Below is a small trained network, with its code and all its weights. Each question gives an input and a class and asks what happens when units are switched off, that is, made to give their printed mean instead of their output.

import numpy as np


def w(rows, s, z=0):
    codes = np.array(rows[::2]) - 128.0
    scale = np.full(codes.shape[1], s)
    scale[-1] = z or s
    return codes * scale


def f(y):
    return np.maximum(y, 0)


def log_softmax(a):
    a = a - a.max(-1, keepdims=True)
    return a - np.log(np.exp(a).sum(-1, keepdims=True))


def net(x, mask):
    res = np.array(x, float).reshape(1, 3) / 4 @ E
    y = f(res @ A[0][:, :-1].T + A[0][:, -1])
    res = res + np.where(mask, y, B[0][:, -1]) @ B[0][:, :-1]
    return log_softmax(res[-1] @ U[:, :-1].T + U[:, -1])


A, B = {}, {}
E = w([
[170,111,177,111,178,200,167,159,91,59,120,229],'x0',
[71,166,87,177,77,2,182,180,51,81,141,180],'x1',
[81,81,93,39,207,116,57,98,105,117,45,82],'x2',
],0.012)
A[0] = w([
[186,108,154,139,151,184,139,95,204,153,185,139,177],'n0',
[112,107,143,173,144,56,132,219,43,83,141,253,253],'n1',
[135,189,160,76,150,154,93,77,142,213,189,74,132],'n2',
[83,42,82,82,158,87,13,61,136,168,129,13,163],'n3',
[142,197,128,228,57,123,131,187,153,165,186,145,162],'n4',
[3,194,27,132,154,12,83,134,128,128,94,68,160],'n5',
[167,137,117,137,71,136,90,96,223,234,119,48,202],'n6',
[120,158,83,227,55,40,172,108,92,208,162,61,179],'n7',
[203,53,254,110,220,171,115,160,102,135,105,212,198],'n8',
],0.007,0.0034)
B[0] = w([
[176,160,97,133,154,160,126,176,161,92,190,105,201],'n0',
[141,116,110,187,179,122,223,187,106,103,68,198,214],'n1',
[111,130,73,120,105,124,104,158,152,114,190,54,196],'n2',
[95,71,165,95,144,164,1,146,28,222,80,92,253],'n3',
[112,217,146,153,90,121,126,138,140,135,131,158,205],'n4',
[28,9,76,61,226,107,165,199,100,168,168,68,232],'n5',
[128,152,135,83,140,115,10,145,196,109,208,91,234],'n6',
[71,139,111,171,86,64,34,135,123,133,111,172,223],'n7',
[233,23,163,143,193,145,177,49,164,48,164,166,221],'n8',
],0.0084,0.016)
U = w([
[192,62,231,123,181,160,186,83,143,62,124,211,145],'0',
[74,81,149,55,141,175,37,107,66,215,96,70,158],'1',
[136,254,162,171,55,151,165,174,113,136,80,219,148],'2',
[37,92,50,123,195,24,181,191,106,139,130,126,90],'3',
[104,184,97,122,86,175,136,33,89,205,64,108,2],'4',
[81,180,140,118,57,21,35,86,195,162,153,142,98],'5',
[161,163,120,97,143,205,104,148,204,115,211,85,157],'6',
],0.0079,0.0055)

Each question gives the input, the list of numbers given to net, and the class t.
The units are the neurons (one row each of A and B). Each row of codes is followed by its name. A weight is (code - 128) times the scale printed after its matrix; where a second scale follows, it is the last column's (A, B and U).
mask holds one flag per neuron, in row order. A switched-off neuron (its flag False) gives its mean, the last column of its row in B, instead of its output. The means were averaged over made-up inputs and are rounded, as every weight is.
A unit's drop is (log p(t) with every unit on - log p(t) with that unit switched off) / (log p(t) with every unit on - log p(t) with every unit switched off).
The circuit of an input: a set's keep is (log p(t) with only the set's units on - log p(t) with every unit switched off) / (log p(t) with every unit on - log p(t) with every unit switched off). Starting from all 9 units, units are removed one at a time, each time the one whose removal leaves the highest keep (on an exact tie, the one counted first), for as long as the keep stays at least 0.8.
circuit, biggest first: the units of the circuit, biggest drop first
unit that matters most: the unit with the biggest drop
k most important neurons: the k neurons with the biggest drops, biggest first
drop when u is switched off: that unit's drop, to one decimal
input [-3,6,-8], class 2: unit that matters most => n4
input [3,0,5], class 0: circuit, biggest first => n8; n5; n6
input [-3,1,-1], class 5: 3 most important neurons => n1; n3; n7
input [-6,3,1], class 1: 2 most important neurons => n1; n3
input [-1,-3,0], class 6: circuit, biggest first => n5; n7
input [3,-1,-8], class 2: circuit, biggest first => n4; n5
input [8,6,-6], class 2: 3 most important neurons => n4; n5; n6
input [-4,5,7], class 1: 2 most important neurons => n3; n1
input [1,1,0], class 0: 2 most important neurons => n5; n3
input [-4,6,-7], class 2: 3 most important neurons => n4; n1; n6
input [-2,-1,-6], class 5: 2 most important neurons => n1; n7
input [-8,2,0], class 1: 2 most important neurons => n5; n3
input [-8,3,1], class 1: 2 most important neurons => n3; n5
input [5,-4,-8], class 0: circuit, biggest first => n8
input [-6,-4,-8], class 5: drop when n7 is switched off => 0.3
input [0,0,-2], class 2: drop when n8 is switched off => 0.2
input [7,-2,8], class 0: drop when n8 is switched off => 0.3
